Here is a tiny trained network, its code and every weight. The questions are about switching its units off for an input and a target symbol, where a switched-off unit gives its printed mean instead of its output.

import numpy as np


def w(rows, s, z=0):
    codes = np.array(rows[::2]) - 128.0
    scale = np.full(codes.shape[1], s)
    scale[-1] = z or s
    return codes * scale


def f(y):
    return np.maximum(y, 0)


def softmax(a):
    e = np.exp(a - a.max(-1, keepdims=True))
    return e / e.sum(-1, keepdims=True)


def log_softmax(a):
    a = a - a.max(-1, keepdims=True)
    return a - np.log(np.exp(a).sum(-1, keepdims=True))


def net(x, mask):
    ids = ['ΘΠΣΩαβγδεημξφ'.index(c) for c in x.split()]
    T = len(ids)
    res = E[ids] + P[:T]
    u = 0
    for l in range(2):
        r = res
        for j in range(2):
            rows = slice(3 * j, 3 * j + 3)
            q, k, v = (r @ M[l][rows].T for M in (Q, K, V))
            z = softmax(np.where(np.tri(T) > 0, q @ k.T / 3**0.5, -1e9)) @ v
            o = O[l][rows]
            res = res + np.where(mask[u + j], z, o[:, -1]) @ o[:, :-1]
        u += 2
        y = f(res @ A[l][:, :-1].T + A[l][:, -1])
        res = res + np.where(mask[u : u + 8], y, B[l][:, -1]) @ B[l][:, :-1]
        u += 8
    return log_softmax(res[-1] @ U[:, :-1].T + U[:, -1])


Q, K, V, O, A, B = {}, {}, {}, {}, {}, {}
E = w([
[184,2,182],'Θ',
[195,129,107],'Π',
[225,192,34],'Σ',
[48,195,177],'Ω',
[43,67,54],'α',
[240,175,96],'β',
[153,98,128],'γ',
[114,183,126],'δ',
[65,88,86],'ε',
[228,161,106],'η',
[159,5,60],'μ',
[138,108,105],'ξ',
[190,141,87],'φ',
],0.013)
P = w([
[127,72,253],'0',
[180,88,32],'1',
[147,71,43],'2',
[135,61,56],'3',
[133,56,60],'4',
[128,50,54],'5',
[109,25,56],'6',
[113,38,62],'7',
[106,24,75],'8',
[116,25,74],'9',
],0.0054)
Q[0] = w([
[7,118,167],'0.h1',
[66,251,142],'0.h1',
[119,135,83],'0.h1',
[182,87,6],'0.h2',
[76,172,105],'0.h2',
[83,152,235],'0.h2',
],0.011)
K[0] = w([
[52,49,103],'0.h1',
[112,105,6],'0.h1',
[2,158,166],'0.h1',
[72,25,119],'0.h2',
[125,211,28],'0.h2',
[208,217,161],'0.h2',
],0.0089)
V[0] = w([
[118,149,179],'0.h1',
[102,47,123],'0.h1',
[171,52,67],'0.h1',
[116,91,9],'0.h2',
[112,112,133],'0.h2',
[85,141,118],'0.h2',
],0.012)
O[0] = w([
[194,183,170,104],'0.h1',
[98,223,141,170],'0.h1',
[3,115,95,198],'0.h1',
[124,33,83,254],'0.h2',
[97,89,144,145],'0.h2',
[95,178,106,106],'0.h2',
],0.0061,0.0085)
A[0] = w([
[109,50,83,70],'0.n1',
[122,242,160,208],'0.n2',
[143,63,192,62],'0.n3',
[255,148,179,99],'0.n4',
[73,86,162,29],'0.n5',
[163,42,181,47],'0.n6',
[244,146,84,253],'0.n7',
[211,182,119,73],'0.n8',
],0.0082,0.0068)
B[0] = w([
[119,47,150,254],'0.n1',
[92,97,100,156],'0.n2',
[183,209,79,148],'0.n3',
[175,63,192,149],'0.n4',
[201,101,144,143],'0.n5',
[216,232,66,166],'0.n6',
[3,55,159,241],'0.n7',
[132,207,162,135],'0.n8',
],0.0066,0.0076)
Q[1] = w([
[143,111,141],'1.h1',
[125,97,171],'1.h1',
[144,120,86],'1.h1',
[64,46,119],'1.h2',
[151,122,145],'1.h2',
[77,7,150],'1.h2',
],0.016)
K[1] = w([
[145,163,107],'1.h1',
[137,129,150],'1.h1',
[119,123,176],'1.h1',
[117,94,255],'1.h2',
[142,140,131],'1.h2',
[122,117,189],'1.h2',
],0.019)
V[1] = w([
[75,142,75],'1.h1',
[119,133,83],'1.h1',
[74,202,91],'1.h1',
[116,4,130],'1.h2',
[79,145,77],'1.h2',
[162,124,217],'1.h2',
],0.013)
O[1] = w([
[79,202,141,143],'1.h1',
[190,143,100,124],'1.h1',
[1,164,122,58],'1.h1',
[143,205,39,246],'1.h2',
[83,22,21,86],'1.h2',
[157,182,252,205],'1.h2',
],0.0076,0.012)
A[1] = w([
[52,38,131,254],'1.n1',
[194,42,88,193],'1.n2',
[2,114,84,132],'1.n3',
[53,126,112,161],'1.n4',
[246,181,139,242],'1.n5',
[159,163,28,159],'1.n6',
[120,21,148,133],'1.n7',
[132,164,51,94],'1.n8',
],0.0082,0.0041)
B[1] = w([
[77,151,216,211],'1.n1',
[176,165,149,245],'1.n2',
[122,85,171,214],'1.n3',
[104,105,194,174],'1.n4',
[55,158,3,221],'1.n5',
[115,99,60,225],'1.n6',
[146,171,236,195],'1.n7',
[175,124,235,192],'1.n8',
],0.0059,0.011)
U = w([
[41,158,170,191],'Θ',
[87,157,124,203],'Π',
[160,3,140,112],'Σ',
[158,181,195,9],'Ω',
[53,64,120,76],'α',
[172,173,118,152],'β',
[94,123,149,148],'γ',
[128,134,160,123],'δ',
[53,33,162,110],'ε',
[158,192,122,90],'η',
[79,83,62,47],'μ',
[63,79,153,185],'ξ',
[111,112,132,205],'φ',
],0.011)

Each question gives the input, a string of symbols that net reads in full, and the target symbol t.
The units are the heads (3 rows each of Q, K, V and O) and the neurons (one row each of A and B). Each row of codes is followed by its name. A weight is (code - 128) times the scale printed after its matrix; where a second scale follows, it is the last column's (O, A, B and U).
mask holds one flag per unit, layer by layer, with each layer's heads first. A switched-off unit (its flag False) gives its mean, the last column of its rows in O or B, instead of its output. The means were averaged over made-up inputs and are rounded, as every weight is.
A unit's drop is (log p(t) with every unit on - log p(t) with that unit switched off) / (log p(t) with every unit on - log p(t) with every unit switched off).
The circuit of an input: a set's keep is (log p(t) with only the set's units on - log p(t) with every unit switched off) / (log p(t) with every unit on - log p(t) with every unit switched off). Starting from the 12 units with the biggest drops (on a tie, the unit counted first), units are removed one at a time, each time the one whose removal leaves the highest keep (on an exact tie, the one counted first), for as long as the keep stays at least 0.8.
units of the circuit, in order: the units of the circuit, biggest drop first
most important unit: the unit with the biggest drop
top k neurons: the k neurons with the biggest drops, biggest first
heads that matter: for each layer, one digit per head in row order, 1 if its drop is at least 0.15 and else 0, layers parted by /
input Σ Π γ, target Σ: top 2 neurons => [0.n1, 1.n5]
input Ω ε η, target Ω: units of the circuit, in order => [0.h1, 1.h2]
input μ μ Θ α μ ε, target μ: units of the circuit, in order => [1.h2, 0.h1]
input Ω μ δ Θ η Θ α Ω β, target Ω: heads that matter => 11 / 11
input Ω Θ γ ε γ Σ Θ, target Ω: most important unit => 0.n7
input μ φ η μ Ω ε μ ξ, target μ: heads that matter => 10 / 01
input Σ ξ Σ γ Θ φ δ Π μ φ, target Σ: heads that matter => 11 / 01
input μ μ β ε ε ξ α Θ Σ, target μ: heads that matter => 00 / 01
input μ δ γ μ ξ Θ, target μ: top 2 neurons => [1.n6, 0.n6]
input μ ξ β μ β Σ Θ δ η, target μ: units of the circuit, in order => [1.h2, 0.h1]
input ε Π μ β Σ Π, target ε: heads that matter => 11 / 01
input ε γ Σ δ Π γ, target ε: top 2 neurons => [0.n1, 1.n3]
input Θ Θ Π Π Ω β, target Θ: heads that matter => 11 / 11
input Θ μ μ Ω δ γ, target Θ: most important unit => 0.h1
input μ Ω ε Θ μ φ Θ α Ω γ, target μ: units of the circuit, in order => [1.h2, 0.n6]
input Σ μ Σ μ γ Θ β γ γ, target Σ: top 2 neurons => [0.n6, 0.n3]
input μ Σ μ Π ξ μ γ Π, target μ: top 2 neurons => [1.n6, 1.n7]
input Θ Σ Σ Ω φ Π, target Θ: heads that matter => 01 / 11
input μ γ μ η γ γ, target μ: top 2 neurons => [1.n6, 1.n7]
input β Ω η γ Θ μ, target β: top 3 neurons => [0.n4, 0.n6, 1.n2]
input μ ε γ β Ω Σ δ, target μ: units of the circuit, in order => [1.h2]
input Σ ξ φ Π, target Σ: units of the circuit, in order => [1.h2, 1.n5, 1.n8]
input β μ γ Π Θ δ, target β: top 2 neurons => [0.n7, 0.n4]
input β η ε μ Θ Ω α ε Θ μ, target β: top 2 neurons => [0.n4, 0.n6]
input μ Ω β Ω ξ φ α φ Ω η, target μ: top 2 neurons => [0.n1, 1.n6]
input ε ξ δ γ Θ ε μ, target ε: top 2 neurons => [0.n3, 0.n6]
input Ω ε ε Ω η β μ, target Ω: most important unit => 0.h1
input ε δ γ β η ξ, target ε: top 2 neurons => [0.n1, 1.n3]
input Θ Π δ γ γ μ Ω Σ η, target Θ: top 2 neurons => [0.n7, 0.n1]
input μ Σ φ δ ξ δ μ Ω, target μ: top 2 neurons => [1.n6, 0.n1]
